Below is a small trained network, with its code and all its weights. Each question gives an input and a target symbol and asks what happens when units are switched off, that is, made to give their printed mean instead of their output.

import numpy as np


def w(rows, s, z=0):
    codes = np.array(rows[::2]) - 128.0
    scale = np.full(codes.shape[1], s)
    scale[-1] = z or s
    return codes * scale


def norm(h):
    return h / np.sqrt((h * h).mean(-1, keepdims=True) + 1e-5)


def f(y):
    return y / 2 * (1 + np.tanh(0.7978845608 * (y + 0.044715 * y**3)))


def softmax(a):
    e = np.exp(a - a.max(-1, keepdims=True))
    return e / e.sum(-1, keepdims=True)


def log_softmax(a):
    a = a - a.max(-1, keepdims=True)
    return a - np.log(np.exp(a).sum(-1, keepdims=True))


def net(x, mask):
    ids = ['Σαζξπω'.index(c) for c in x.split()]
    T = len(ids)
    res = E[ids] + P[:T]
    u = 0
    for l in range(3):
        r = norm(res)
        for j in range(2):
            rows = slice(3 * j, 3 * j + 3)
            q, k, v = (r @ M[l][rows].T for M in (Q, K, V))
            z = softmax(np.where(np.tri(T) > 0, q @ k.T / 3**0.5, -1e9)) @ v
            o = O[l][rows]
            res = res + np.where(mask[u + j], z, o[:, -1]) @ o[:, :-1]
        u += 2
        y = f(norm(res) @ A[l][:, :-1].T + A[l][:, -1])
        res = res + np.where(mask[u : u + 4], y, B[l][:, -1]) @ B[l][:, :-1]
        u += 4
    return log_softmax(norm(res)[-1] @ U[:, :-1].T + U[:, -1])


Q, K, V, O, A, B = {}, {}, {}, {}, {}, {}
E = w([
[87,136,187,168,60,102,203,130,241],'Σ',
[108,23,149,177,96,139,122,97,103],'α',
[158,64,57,200,73,95,160,9,233],'ζ',
[65,118,36,138,92,98,228,169,199],'ξ',
[158,83,81,54,76,86,80,165,211],'π',
[108,202,93,91,166,181,133,88,124],'ω',
],0.015)
P = w([
[175,91,139,200,251,62,136,137,207],'0',
[156,147,131,169,57,145,79,164,96],'1',
[138,148,146,130,65,103,81,145,99],'2',
[105,135,135,141,94,90,89,130,115],'3',
[106,130,126,126,103,82,109,122,121],'4',
[106,121,126,113,102,81,117,117,129],'5',
[105,110,127,107,100,88,123,115,133],'6',
[101,100,133,108,99,95,125,112,139],'7',
[100,91,133,107,103,105,124,109,143],'8',
[100,84,136,108,107,112,124,110,149],'9',
[96,78,136,111,111,121,126,113,155],'10',
[93,71,140,112,116,130,127,119,158],'11',
[88,65,136,114,120,137,126,118,164],'12',
[80,64,141,114,115,142,124,120,176],'13',
],0.012)
Q[0] = w([
[167,159,169,104,165,73,121,139,67],'0.h1',
[52,110,107,37,37,52,81,86,167],'0.h1',
[156,123,96,129,81,158,70,142,185],'0.h1',
[90,117,105,126,138,173,75,167,105],'0.h2',
[122,123,127,110,121,118,165,132,89],'0.h2',
[222,198,181,133,146,123,114,148,2],'0.h2',
],0.0058)
K[0] = w([
[58,198,70,242,50,85,143,112,52],'0.h1',
[142,150,120,109,88,253,169,89,92],'0.h1',
[93,115,175,186,250,167,137,151,217],'0.h1',
[222,183,162,176,207,38,125,142,96],'0.h2',
[97,134,79,133,96,132,31,85,218],'0.h2',
[142,64,142,130,47,51,132,147,149],'0.h2',
],0.0035)
V[0] = w([
[156,160,147,175,99,90,198,180,100],'0.h1',
[96,45,133,115,88,117,150,135,198],'0.h1',
[70,180,142,85,169,212,153,73,136],'0.h1',
[183,111,108,150,164,110,144,152,175],'0.h2',
[160,230,98,89,109,216,117,70,60],'0.h2',
[154,97,116,190,2,58,133,161,134],'0.h2',
],0.0055)
O[0] = w([
[88,138,82,126,88,144,105,123,136,63],'0.h1',
[166,143,157,142,90,90,132,111,94,165],'0.h1',
[176,78,166,144,186,173,182,141,127,228],'0.h1',
[106,161,145,177,148,144,80,168,115,105],'0.h2',
[107,80,167,128,63,170,163,92,203,254],'0.h2',
[1,126,110,119,118,67,56,145,111,23],'0.h2',
],0.0088,0.0035)
A[0] = w([
[117,180,87,101,87,82,106,73,48,4],'0.n1',
[76,195,143,102,206,149,88,186,95,74],'0.n2',
[104,103,143,178,61,102,86,255,97,70],'0.n3',
[132,61,193,121,70,144,160,92,198,119],'0.n4',
],0.0061,0.0035)
B[0] = w([
[168,149,150,131,48,231,81,164,160,130],'0.n1',
[85,101,210,80,2,162,128,96,166,136],'0.n2',
[167,122,151,111,219,157,217,79,129,139],'0.n3',
[113,43,94,54,180,128,116,173,84,254],'0.n4',
],0.0066,0.0084)
Q[1] = w([
[92,139,150,78,129,166,160,71,142],'1.h1',
[112,155,125,107,115,113,84,94,109],'1.h1',
[154,18,148,54,36,188,209,113,181],'1.h1',
[46,149,163,178,120,135,104,112,81],'1.h2',
[159,138,94,171,201,110,79,173,71],'1.h2',
[142,6,151,126,180,155,188,129,85],'1.h2',
],0.012)
K[1] = w([
[105,63,96,112,137,166,158,127,124],'1.h1',
[139,96,151,157,98,115,140,174,128],'1.h1',
[120,123,140,43,214,175,170,75,140],'1.h1',
[155,73,78,58,79,154,155,136,135],'1.h2',
[31,125,118,114,71,132,113,78,109],'1.h2',
[115,246,71,110,171,116,98,106,151],'1.h2',
],0.012)
V[1] = w([
[133,120,188,159,64,215,104,170,217],'1.h1',
[156,83,131,163,211,78,160,235,147],'1.h1',
[141,69,111,201,254,89,160,106,120],'1.h1',
[159,26,85,107,104,154,128,124,218],'1.h2',
[73,31,204,187,179,102,145,188,88],'1.h2',
[129,199,133,183,53,128,173,51,182],'1.h2',
],0.0057)
O[1] = w([
[157,193,121,96,82,185,114,128,115,122],'1.h1',
[54,149,113,121,211,44,127,88,122,5],'1.h1',
[94,111,107,84,136,1,104,100,91,179],'1.h1',
[201,180,125,147,109,110,108,91,135,51],'1.h2',
[107,136,145,163,148,110,137,112,54,189],'1.h2',
[120,148,133,165,148,143,131,116,198,128],'1.h2',
],0.0091,0.0024)
A[1] = w([
[194,106,101,107,67,100,134,121,141,129],'1.n1',
[180,115,159,210,130,206,71,143,163,2],'1.n2',
[101,84,133,107,92,69,135,95,153,141],'1.n3',
[178,155,124,184,169,2,118,134,126,102],'1.n4',
],0.0085,0.0042)
B[1] = w([
[96,164,165,144,114,112,141,159,133,209],'1.n1',
[139,128,124,116,96,162,141,116,38,135],'1.n2',
[89,184,137,96,95,125,84,104,97,255],'1.n3',
[173,146,143,88,100,248,189,120,135,180],'1.n4',
],0.011,0.0045)
Q[2] = w([
[120,249,131,116,147,129,84,70,107],'2.h1',
[173,156,60,176,151,75,126,144,134],'2.h1',
[151,72,98,25,129,186,181,69,145],'2.h1',
[127,166,109,68,145,201,145,101,134],'2.h2',
[91,94,98,163,102,38,114,185,146],'2.h2',
[100,57,162,26,116,208,178,87,151],'2.h2',
],0.016)
K[2] = w([
[152,28,165,70,71,179,211,115,150],'2.h1',
[54,129,167,105,35,193,28,154,208],'2.h1',
[252,171,157,165,247,116,123,141,180],'2.h1',
[225,22,171,129,92,123,203,139,225],'2.h2',
[73,242,97,130,164,80,56,77,130],'2.h2',
[167,37,148,78,208,78,212,101,165],'2.h2',
],0.011)
V[2] = w([
[151,96,164,161,137,141,84,100,117],'2.h1',
[138,109,127,140,152,184,150,174,153],'2.h1',
[123,64,69,129,147,135,165,109,99],'2.h1',
[102,148,154,208,118,132,166,47,133],'2.h2',
[166,128,59,112,164,134,105,83,88],'2.h2',
[178,77,6,149,87,109,109,96,152],'2.h2',
],0.012)
O[2] = w([
[126,144,149,94,87,167,174,74,73,3],'2.h1',
[145,129,132,136,199,184,133,185,127,115],'2.h1',
[120,110,73,173,188,139,106,130,87,169],'2.h1',
[77,166,163,238,162,171,165,12,157,122],'2.h2',
[240,121,71,140,167,171,111,105,103,175],'2.h2',
[147,78,15,134,32,115,103,55,141,58],'2.h2',
],0.011,0.0049)
A[2] = w([
[136,104,133,224,175,88,45,165,166,103],'2.n1',
[89,187,112,177,107,71,104,139,47,80],'2.n2',
[253,233,148,213,141,218,128,157,102,2],'2.n3',
[102,127,133,219,149,114,190,100,106,63],'2.n4',
],0.011,0.0062)
B[2] = w([
[104,138,34,145,126,124,210,168,145,179],'2.n1',
[130,47,115,137,112,182,142,155,112,159],'2.n2',
[254,157,99,90,218,250,181,149,133,255],'2.n3',
[116,172,149,99,96,133,30,146,75,150],'2.n4',
],0.018,0.004)
U = w([
[85,142,232,141,161,113,131,154,178,242],'Σ',
[105,65,156,128,130,159,120,139,2,38],'α',
[168,143,121,165,89,107,104,44,172,146],'ζ',
[75,134,47,139,128,112,195,191,154,2],'ξ',
[192,152,144,56,85,58,81,199,131,95],'π',
[216,123,156,100,167,193,194,143,134,216],'ω',
],0.0073,0.0017)

Each question gives the input, a string of symbols that net reads in full, and the target symbol t.
The units are the heads (3 rows each of Q, K, V and O) and the neurons (one row each of A and B). Each row of codes is followed by its name. A weight is (code - 128) times the scale printed after its matrix; where a second scale follows, it is the last column's (O, A, B and U).
mask holds one flag per unit, layer by layer, with each layer's heads first. A switched-off unit (its flag False) gives its mean, the last column of its rows in O or B, instead of its output. The means were averaged over made-up inputs and are rounded, as every weight is.
A unit's drop is (log p(t) with every unit on - log p(t) with that unit switched off) / (log p(t) with every unit on - log p(t) with every unit switched off).
k most important neurons: the k neurons with the biggest drops, biggest first
top k neurons in layer l: the k neurons of layer l with the biggest drops, biggest first
which heads matter: for each layer, one digit per head in row order, 1 if its drop is at least 0.15 and else 0, layers parted by /
input α α Σ, target Σ: which heads matter => 11 / 00 / 01
input ξ Σ ξ ξ ω ω ω Σ π Σ, target ξ: which heads matter => 11 / 00 / 10
input Σ ω ω Σ ω π π Σ, target Σ: 3 most important neurons => [1.n4, 0.n1, 0.n3]
input π ξ α ξ ξ ω ξ Σ α ζ Σ ζ, target π: top 2 neurons in layer 0 => [0.n1, 0.n4]
input ζ ω π ω Σ ζ ω ξ, target ζ: which heads matter => 00 / 10 / 01
input Σ ω Σ ω Σ ω π α ζ, target Σ: top neuron in layer 1 => [1.n4]
input ξ ξ Σ Σ ω ω ω Σ ω ξ Σ, target ξ: which heads matter => 01 / 00 / 10
input π ω Σ π Σ ξ ζ, target π: which heads matter => 01 / 10 / 01
input α Σ ω π, target α: 4 most important neurons => [0.n3, 0.n1, 2.n3, 1.n4]
input ξ ω Σ π, target ξ: which heads matter => 01 / 10 / 00
input π π Σ α ω α Σ α Σ ξ π ξ π ω, target α: 2 most important neurons => [0.n1, 0.n3]
input ω ξ ω, target ξ: which heads matter => 01 / 10 / 10
input α α ξ ω ξ ζ, target α: which heads matter => 01 / 01 / 00
input ω ζ ξ ω ω ζ ω ω Σ ω, target Σ: which heads matter => 01 / 00 / 01
input Σ Σ ω α ζ, target Σ: most important neuron => [0.n4]
input α α ω π ω Σ ω ω Σ π Σ ω π, target α: which heads matter => 01 / 01 / 10
input π ω ξ, target π: which heads matter => 01 / 00 / 01
input α Σ ζ ζ ξ Σ ω Σ, target α: 2 most important neurons => [0.n4, 0.n1]
input ξ Σ π ω ω ω, target ξ: which heads matter => 11 / 10 / 10
input π ω ξ ω Σ Σ ω ζ α, target π: which heads matter => 11 / 10 / 01
input ω α ξ π Σ α ζ Σ ω, target α: which heads matter => 01 / 10 / 00
input α Σ ξ ω ω ξ α ξ ω ω ω ζ, target α: which heads matter => 01 / 01 / 10
input ξ ω Σ ω Σ ξ ξ π ξ ω ξ ζ, target ξ: most important neuron => [1.n4]
input π Σ ζ, target ζ: top 2 neurons in layer 0 => [0.n3, 0.n2]
input α Σ Σ Σ Σ ω ω ω ξ Σ ξ, target α: 2 most important neurons => [1.n4, 2.n4]
input ξ α ζ ω ξ ω π Σ ω π α, target ξ: 2 most important neurons => [1.n4, 2.n1]
input ζ ω ξ ω Σ π ξ ω, target ζ: 2 most important neurons => [0.n2, 0.n4]
input α ξ ω Σ ζ ω ω ξ α π ζ ζ ξ Σ, target α: top 2 neurons in layer 1 => [1.n4, 1.n1]
input ξ π ω ζ, target ξ: 4 most important neurons => [1.n4, 2.n1, 0.n4, 0.n1]
input π ξ Σ Σ ξ ξ Σ ξ ω Σ ξ π ω ω, target π: 2 most important neurons => [1.n3, 2.n3]
